Below are the code and all the weights of a small trained network. Each question names an input and a class and asks about switching units off, where a switched-off unit gives its printed mean instead of its output.

import numpy as np


def w(rows, s, z=0):
    codes = np.array(rows[::2]) - 128.0
    scale = np.full(codes.shape[1], s)
    scale[-1] = z or s
    return codes * scale


def f(y):
    return y / 2 * (1 + np.tanh(0.7978845608 * (y + 0.044715 * y**3)))


def log_softmax(a):
    a = a - a.max(-1, keepdims=True)
    return a - np.log(np.exp(a).sum(-1, keepdims=True))


def net(x, mask):
    res = np.array(x, float).reshape(1, 3) / 4 @ E
    y = f(res @ A[0][:, :-1].T + A[0][:, -1])
    res = res + np.where(mask, y, B[0][:, -1]) @ B[0][:, :-1]
    return log_softmax(res[-1] @ U[:, :-1].T + U[:, -1])


A, B = {}, {}
E = w([
[23,96,120,229,104,92,60,161,247,134],'x0',
[117,161,137,77,28,24,219,158,204,140],'x1',
[223,130,133,138,231,149,150,234,222,129],'x2',
],0.011)
A[0] = w([
[23,121,130,197,112,153,34,77,91,133,143],'n1',
[211,137,96,83,161,141,99,122,29,120,183],'n2',
[151,121,138,221,230,174,52,198,200,129,104],'n3',
[132,139,128,44,25,84,213,82,64,131,149],'n4',
[48,130,128,133,34,132,110,72,45,132,252],'n5',
[221,147,132,18,60,63,232,145,93,128,110],'n6',
[114,132,136,143,35,76,182,124,244,143,54],'n7',
[193,128,130,69,200,121,165,152,143,126,128],'n8',
[95,132,128,73,59,111,175,100,95,119,154],'n9',
[157,119,115,140,184,134,114,163,176,139,109],'n10',
[101,161,117,132,58,45,157,166,202,120,54],'n11',
[199,136,121,92,163,121,190,192,190,124,116],'n12',
[191,144,148,96,185,177,130,111,7,129,183],'n13',
],0.014,0.011)
B[0] = w([
[171,150,95,205,43,139,125,63,98,132,221],'n1',
[84,55,168,92,132,136,141,155,114,115,216],'n2',
[88,169,120,168,253,98,72,182,150,117,207],'n3',
[129,170,88,56,202,50,116,86,179,111,227],'n4',
[71,95,128,152,158,127,92,28,93,119,254],'n5',
[185,226,67,187,122,119,119,112,118,126,216],'n6',
[99,39,143,78,142,155,155,153,113,141,191],'n7',
[168,136,143,136,91,160,152,164,125,136,179],'n8',
[119,145,129,83,194,98,107,84,171,128,193],'n9',
[93,133,102,116,161,98,138,183,158,125,164],'n10',
[92,80,199,88,108,149,127,135,125,115,184],'n11',
[186,145,149,133,76,149,169,203,128,141,186],'n12',
[71,48,172,81,115,145,134,140,145,139,233],'n13',
],0.023,0.031)
U = w([
[55,53,175,28,83,141,134,24,102,124,109],'0',
[115,233,89,112,208,83,92,106,179,101,188],'1',
[106,99,230,68,123,183,191,205,166,155,253],'2',
[245,255,127,85,65,150,225,153,157,162,28],'3',
[109,169,91,231,73,158,66,66,55,134,44],'4',
],0.0089,0.002)

Each question gives the input, the list of numbers given to net, and the class t.
The units are the neurons (one row each of A and B). Each row of codes is followed by its name. A weight is (code - 128) times the scale printed after its matrix; where a second scale follows, it is the last column's (A, B and U).
mask holds one flag per neuron, in row order. A switched-off neuron (its flag False) gives its mean, the last column of its row in B, instead of its output. The means were averaged over made-up inputs and are rounded, as every weight is.
A unit's drop is (log p(t) with every unit on - log p(t) with that unit switched off) / (log p(t) with every unit on - log p(t) with every unit switched off).
The circuit of an input: a set's keep is (log p(t) with only the set's units on - log p(t) with every unit switched off) / (log p(t) with every unit on - log p(t) with every unit switched off). Starting from the 12 units with the biggest drops (on a tie, the unit counted first), units are removed one at a time, each time the one whose removal leaves the highest keep (on an exact tie, the one counted first), for as long as the keep stays at least 0.8.
units of the circuit, in order: the units of the circuit, biggest drop first
k most important neurons: the k neurons with the biggest drops, biggest first
drop of u: that unit's drop, to one decimal
input [-1,4,-7], class 1: units of the circuit, in order : (n4)
input [1,-3,4], class 1: 2 most important neurons : (n3; n7)
input [2,1,1], class 2: 3 most important neurons : (n5; n4; n6)
input [7,-8,0], class 4: 3 most important neurons : (n1; n4; n9)
input [7,0,-1], class 4: 3 most important neurons : (n13; n1; n2)
input [0,6,0], class 1: 4 most important neurons : (n6; n13; n2; n4)
input [0,3,-1], class 1: 2 most important neurons : (n13; n2)
input [1,3,1], class 2: 2 most important neurons : (n5; n1)
input [-7,3,5], class 3: drop of n6 : 0.4
input [7,-5,3], class 1: drop of n3 : 6.0
input [3,-4,-2], class 4: drop of n8 : 0.0
input [-8,-7,1], class 2: drop of n8 : 0.1
